Below is a small trained network, with its code and all its weights. Each question gives an input and a target symbol and asks what happens when units are switched off, that is, made to give their printed mean instead of their output.

import numpy as np


def w(rows, s, z=0):
    codes = np.array(rows[::2]) - 128.0
    scale = np.full(codes.shape[1], s)
    scale[-1] = z or s
    return codes * scale


def f(y):
    return y / 2 * (1 + np.tanh(0.7978845608 * (y + 0.044715 * y**3)))


def softmax(a):
    e = np.exp(a - a.max(-1, keepdims=True))
    return e / e.sum(-1, keepdims=True)


def log_softmax(a):
    a = a - a.max(-1, keepdims=True)
    return a - np.log(np.exp(a).sum(-1, keepdims=True))


def net(x, mask):
    ids = ['εζηλμξσψ'.index(c) for c in x.split()]
    T = len(ids)
    res = E[ids] + P[:T]
    q, k, v = (res @ M[0].T for M in (Q, K, V))
    z = softmax(np.where(np.tri(T) > 0, q @ k.T / 2**0.5, -1e9)) @ v
    res = res + np.where(mask[0], z, O[0][:, -1]) @ O[0][:, :-1]
    y = f(res @ A[0][:, :-1].T + A[0][:, -1])
    res = res + np.where(mask[1:9], y, B[0][:, -1]) @ B[0][:, :-1]
    return log_softmax(res[-1] @ U[:, :-1].T + U[:, -1])


Q, K, V, O, A, B = {}, {}, {}, {}, {}, {}
E = w([
[104,101,124,84],'ε',
[101,110,142,89],'ζ',
[157,250,169,30],'η',
[40,26,102,164],'λ',
[77,118,148,110],'μ',
[92,96,209,148],'ξ',
[1,149,199,197],'σ',
[54,157,29,51],'ψ',
],0.011)
P = w([
[250,149,112,181],'0',
[167,107,218,72],'1',
[91,141,131,117],'2',
[126,227,87,162],'3',
[163,90,210,58],'4',
[78,138,123,109],'5',
[117,202,104,202],'6',
[160,86,211,46],'7',
[63,148,118,101],'8',
[127,197,106,200],'9',
[170,78,218,46],'10',
[53,140,113,103],'11',
],0.013)
Q[0] = w([
[254,30,218,19],'head 1',
[132,169,102,126],'head 1',
],0.02)
K[0] = w([
[249,163,88,223],'head 1',
[123,155,132,92],'head 1',
],0.019)
V[0] = w([
[113,211,93,50],'head 1',
[251,109,154,22],'head 1',
],0.017)
O[0] = w([
[127,212,71,27,169],'head 1',
[245,20,92,74,2],'head 1',
],0.013,0.0068)
A[0] = w([
[81,189,55,168,143],'neuron 1',
[36,117,174,60,144],'neuron 2',
[210,172,117,195,2],'neuron 3',
[50,190,152,102,164],'neuron 4',
[128,94,240,68,120],'neuron 5',
[195,190,10,214,84],'neuron 6',
[194,182,180,149,97],'neuron 7',
[162,153,15,224,8],'neuron 8',
],0.013,0.0065)
B[0] = w([
[154,109,37,128,216],'neuron 1',
[25,64,90,73,204],'neuron 2',
[72,154,83,2,129],'neuron 3',
[189,148,218,149,254],'neuron 4',
[135,195,76,130,156],'neuron 5',
[42,200,178,204,139],'neuron 6',
[101,3,65,129,134],'neuron 7',
[116,176,229,69,130],'neuron 8',
],0.017,0.039)
U = w([
[133,134,89,139,131],'ε',
[136,134,84,147,170],'ζ',
[177,150,190,46,70],'η',
[47,86,1,200,121],'λ',
[110,217,77,154,143],'μ',
[160,108,96,222,255],'ξ',
[94,117,176,104,161],'σ',
[49,159,40,88,9],'ψ',
],0.0066,0.0048)

Each question gives the input, a string of symbols that net reads in full, and the target symbol t.
The units are the heads (2 rows each of Q, K, V and O) and the neurons (one row each of A and B). Each row of codes is followed by its name. A weight is (code - 128) times the scale printed after its matrix; where a second scale follows, it is the last column's (O, A, B and U).
mask holds one flag per unit, heads first, then neurons. A switched-off unit (its flag False) gives its mean, the last column of its rows in O or B, instead of its output. The means were averaged over made-up inputs and are rounded, as every weight is.
A unit's drop is (log p(t) with every unit on - log p(t) with that unit switched off) / (log p(t) with every unit on - log p(t) with every unit switched off).
The circuit of an input: a set's keep is (log p(t) with only the set's units on - log p(t) with every unit switched off) / (log p(t) with every unit on - log p(t) with every unit switched off). Starting from all 9 units, units are removed one at a time, each time the one whose removal leaves the highest keep (on an exact tie, the one counted first), for as long as the keep stays at least 0.8.
units of the circuit, in order: the units of the circuit, biggest drop first
most important unit: the unit with the biggest drop
top k neurons: the k neurons with the biggest drops, biggest first
drop when u is switched off: that unit's drop, to one decimal
input η ψ ζ ε σ σ σ σ ξ λ, target ξ: top neuron -> (neuron 2)
input μ σ ψ μ σ ε μ, target ξ: units of the circuit, in order -> (neuron 2; neuron 5)
input ψ σ σ μ μ μ, target σ: top 2 neurons -> (neuron 5; neuron 1)
input ψ σ ψ ψ σ σ ζ, target ξ: top 3 neurons -> (neuron 4; neuron 1; neuron 5)
input σ σ σ σ σ μ ξ σ ζ, target σ: units of the circuit, in order -> (neuron 5; neuron 1)
input σ σ μ σ η η ψ λ η λ, target σ: top 3 neurons -> (neuron 1; neuron 8; neuron 4)
input ε σ η σ σ σ λ, target ξ: units of the circuit, in order -> (neuron 4; neuron 1; head 1)
input σ σ σ σ ε ψ σ ψ η ζ, target μ: top 3 neurons -> (neuron 2; neuron 4; neuron 6)
input ε ξ σ λ σ σ ε σ μ, target σ: top 4 neurons -> (neuron 4; neuron 5; neuron 2; neuron 7)
input ψ σ λ μ λ σ, target σ: top 4 neurons -> (neuron 4; neuron 2; neuron 5; neuron 7)
input η ε η λ ψ ψ ξ ζ ψ ζ, target μ: top 2 neurons -> (neuron 6; neuron 4)
input σ ψ μ ε ε σ η, target ξ: units of the circuit, in order -> (neuron 2; neuron 7)
input λ ξ ε σ ψ, target λ: units of the circuit, in order -> (neuron 4; head 1)
input σ ψ ζ η σ σ ψ, target μ: most important unit -> neuron 1
input η σ σ σ σ σ μ, target ξ: units of the circuit, in order -> (neuron 4; neuron 1; head 1)
input λ λ η σ σ σ σ ε σ σ σ, target λ: units of the circuit, in order -> (neuron 4; head 1)
input σ ψ σ ψ ψ σ ε, target μ: top 4 neurons -> (neuron 2; neuron 6; neuron 4; neuron 7)
input η σ ε σ η σ σ σ σ η σ ξ, target σ: units of the circuit, in order -> (neuron 4; neuron 2; head 1)
input σ η ψ λ, target μ: top 3 neurons -> (neuron 4; neuron 6; neuron 1)
input σ σ ε σ ψ σ λ, target μ: top 4 neurons -> (neuron 2; neuron 6; neuron 8; neuron 7)
input σ σ σ η ξ ζ, target σ: most important unit -> neuron 1
input ζ σ ε ε σ σ σ σ ζ ε η η, target η: units of the circuit, in order -> (neuron 1; head 1)
input σ σ λ η σ η ψ ψ, target σ: top 3 neurons -> (neuron 1; neuron 2; neuron 7)
input ψ σ ζ ψ λ, target ψ: top 3 neurons -> (neuron 4; neuron 1; neuron 5)
input η σ ψ ψ η σ ψ, target μ: top 3 neurons -> (neuron 4; neuron 1; neuron 6)
input η ξ λ η σ, target η: drop when neuron 5 is switched off -> -0.2
input ψ λ ξ λ ξ σ σ ψ μ ξ σ, target ψ: drop when neuron 4 is switched off -> 2.6
input ψ σ σ η ψ ψ ψ λ λ ζ μ, target ψ: drop when neuron 3 is switched off -> 0.0
